[[5 8 5 4 7 3]
 [7 8 2 5 7 1]] gives 5

[[-330    0   85 -292  217  509 -527]
 [ 716  521  187  634  -86    2  328]
 [  46   72  652  505   45  -41  869]] gives 187

[[465 435 708 517 661]
 [659 908 717 920 726]
 [617 120 718 891 745]] gives 717

[[9114 1111 8096 1863 1883 8413]
 [8720 1564 7979 2243 1627 8649]
 [8659 1165 8049 1725 1498 8852]] gives 7979

[[-818  961 -626  833  782 -738 -705]
 [-509  606 -494  536  545 -535 -534]
 [-637  725 -560  661  666 -569 -614]] gives -494

[[ 31 192  47  27]
 [ 31 192  47  28]] gives 47

[[-810 -902  667 -672  548  505]
 [-711 -763  544 -624  431  437]
 [-738 -814  622 -632  492  491]] gives 544

[[ -3  33  31 -31   5]
 [-14   6  32 -30   6]] gives 31
---
[[-80 -72 -86 101 -63  84]
 [-73 -67 -64  88 -55  78]] => 101

[[ 83 -56  75  73 -50]
 [-94  58 -87 -84  71]] => 75

[[ -3 -40  46  44  89]
 [-30 -21 -89  66   4]] => 46

[[ 38 -92  48 -13 -15]
 [ 76  47  52   7  75]] => 48

[[  3 -17 -12 -16]
 [ -8   3 -26 -90]] => -17

[[-43 -40  26  43 -32  -6]
 [ 12 -31 -34 -10 -17 -90]] => 43

[[ 60 -71 -37 -16  73]
 [  8 103  45  -1 -28]] => -37
---
[-85, -34, -79, -113, 87] value 87
[50, 51, 85, 82, 28] value 28
[-26, -99, -66, -93, 12] value 12
[-80, 74, 67, -40, -44] value -44
[-89, -55, -21, 15, 1] value 1
[14, -86, 12, -7, 35] value 35
---
[  59  -77  -22   93 -104] out -22, 93

[ 26   5   1  47 -98] out 1, 47

[[ 16   7   8  35 111]
 [ 48 -22  10 -55 -18]
 [ 88  17   7  12 -37]] out 10, 111

[-16 -37 -13 -59 102  60   4] out -59, 102

[[ 67 -46 -66 -25 -28]
 [ 61 -41 -79 -31 -11]
 [-68  14  64  36   5]] out -79, 67

[-20 -19 -90 -62 -39] out -90, -19

[33 70 24 19 79 66 53] out 19, 79
---
[-0.103 -0.145 -0.185  0.110 -0.091] | -0.103
[ 1.522  0.692  0.432 -1.426] | 1.522
[-0.179 -0.086  0.013  0.110  0.076] | -0.179
[-0.19 -0.07  0.05  0.17  0.12] | -0.19
[-1.90 -1.38  0.95  1.22  0.26  0.64  1.72] | -1.90
[ 149.519  -69.563    8.641 -155.651] | 149.519
[ 0.137 -0.183 -0.008  0.025  0.124  0.131  0.044] | 0.137
[-0.01 -0.01  0.16 -0.07 -0.10] | -0.01
[-1.81  0.15  0.72  0.45  0.79 -0.05  1.28] | -1.81
[ -1.032  -1.991 -10.637 -12.735 -15.861   9.628  14.588] | -1.032
---
[[ 27 -97 -40  26]
 [ 43  83 -74 -62]
 [-17 -68  31  45]]	-68

[[ 12  48  44  30  60  60]
 [  5 -23 -12 -14  97 -69]
 [ 13  57   5  25 -12  17]]	57

[[  0 -27 -55 -54]
 [ -2  45 103 103]
 [ 10  31  80  81]]	31

[[  55   58   89    2 -102   16]
 [  56   58   89    3 -101   17]
 [  55   57   88    2 -100   16]]	57

[[ -61   54   67  -73]
 [ -91   84  105 -110]
 [ -76   70   85  -92]]	70

[[ 42 -30  13   7 -39  74]
 [ 60 -18   3  10  35  26]
 [ 40  49 -12 -11   3 -89]]	49

[[ 91  77 -60 -15 107]
 [-73 -59  74  29 -88]
 [ 89  74 -59 -15 104]]	74
---
93,136,158,90,100,93,154
94,78,216,39,47,73,212
170,146,73,195,184,173,73
⇒ 136

7112,1762,9176,5221,4218,9195
6254,7978,5747,3612,9345,6984
4985,2119,4992,8083,4375,4639
⇒ 1762

-18,38,24,-43,-12,8
31,-2,-29,-9,34,42
4,17,-45,-15,38,-22
⇒ 38

4,4,4,8,4,7
7,4,7,3,3,2
3,7,4,3,7,6
⇒ 4

4,7,6,19,62
6,9,34,82,61
6,7,7,18,62
⇒ 7

226,563,704,447
22,486,937,646
85,749,627,586
⇒ 563
---
[-1.6, -1.5, 1.1, 1.6, -0.1, 0.3]: -1.5
[6.6, 18.7, -0.3, -5.2, -11.8]: 6.6
[160.0, 173.3, 176.1, 195.7, -136.8, 156.6, -145.6]: 176.1
[1.66, 1.64, 1.77, -1.14, 1.47, -1.08, 1.37]: 1.77
[181.4, 72.1, 30.7, 138.0, -142.4, 125.6, 141.3]: 30.7
[[-0.59, -0.51, 0.60, 0.62, 0.62], [0.18, 0.24, 1.22, 0.29, 0.60], [-0.01, -0.10, -1.50, -2.18, -1.97]]: -0.01
[[2.132, -0.841, -1.235, -1.794, 1.805], [0.277, 0.452, 0.705, 0.705, 0.705], [1.178, 1.095, 0.412, -2.174, 0.713]]: 1.178
[[-0.116, 0.015, -0.002, 0.015], [-0.105, 0.058, -0.033, -0.078], [0.174, 0.044, 0.057, 0.009]]: -0.078
---
array([[ 27,  -6,  36,  -2,  36,  50,  33],
       [ -8,   7, -47,  38, -47,  19,   7],
       [-66, -24, -98,  79, -98, -75,  23]]) out -24

array([[ 33, -76,  21, -29,  57,  72],
       [ 89, -46,  29,  13,  61, -29],
       [ 47,  38,  86, -26,  15, -36]]) out 38

array([[-56,   7, -31,  51,  14],
       [ 47, -12,  28,  -4, -16],
       [ 37,   8,   0,  -2, -86]]) out 8

array([[  1, -23,  28,   2,  -8, -90, -49],
       [ 65, -34,  35,  17, -45, -47, -42],
       [ -2,  26, -31, -65, -13, -35,   7]]) out 26

array([[-12,  14,  47, -39, -42,  26],
       [ -1,  -5, -32,  30,  41, -18],
       [ 27, -83, -40, -38, -30,  16]]) out -83

array([[  88,   52,  -48,    1,  -73,   68,  104],
       [  -9,  -56,  113,  -76,  -25,  -32,  -71],
       [-107,  -93,  -85,   99,   46,  -42,   30]]) out -93

array([[ 24, -40, -14, -23,  37],
       [ -6, -50,  60, -98, -49],
       [ 24,  -9,  39, -69, -28]]) out -9
---
[[  28  -52 -101    6  -20   14   23]
 [ -36   49   86   35   62  -52  -51]] value 23, -36

[[-13 -64  26 -22]
 [ 66 -30  -6 -44]
 [ 28  91 -19 -45]] value -22, 28

[ -59   21 -112   58   -5   89] value 89, -59

[-64  98 -46  85 102   4] value 4, -64

[[ 24 -55 -77  35  37  28  85]
 [ 29  78  -7  10  40  69 -18]
 [ 23  19 -67  26  42  56  69]] value 85, 23

[[ 23   7  -4 -20 -16  70]
 [ 33   9  -5 -28 -22 100]
 [ 32   9  -5 -28 -22 100]] value 70, 32
---
412  697  593  929  470  595  619
428  315  326  406  321  761   81
ans = 619

156  175   38  192  140
160  176   62  191  147
178  181  161  183  176
ans = 147

62  30  32  71
81  28  84  16
88  95  58  35
ans = 16

681  416   94   49  500
 28  311  573  679  170
127  855  286  294  316
ans = 170

-45   33    7  -14
 28  -26    4  -27
ans = -14

6233  4301  5301  3128  4458  5858
8520  6083  5597  3206  4132  5406
ans = 5858

7  0  0  2  7  2  5
0  3  2  3  0  2  1
0  2  2  3  0  2  2
ans = 1

3976  2858  3478  3870  3372  3602  5494
5592  9339  5830  5056  5731  5304  7050
ans = 5494

100  101  124  191   55  123  130
132  209  105   95   79  110  149
 43  110  152  201  171  122  137
ans = 149
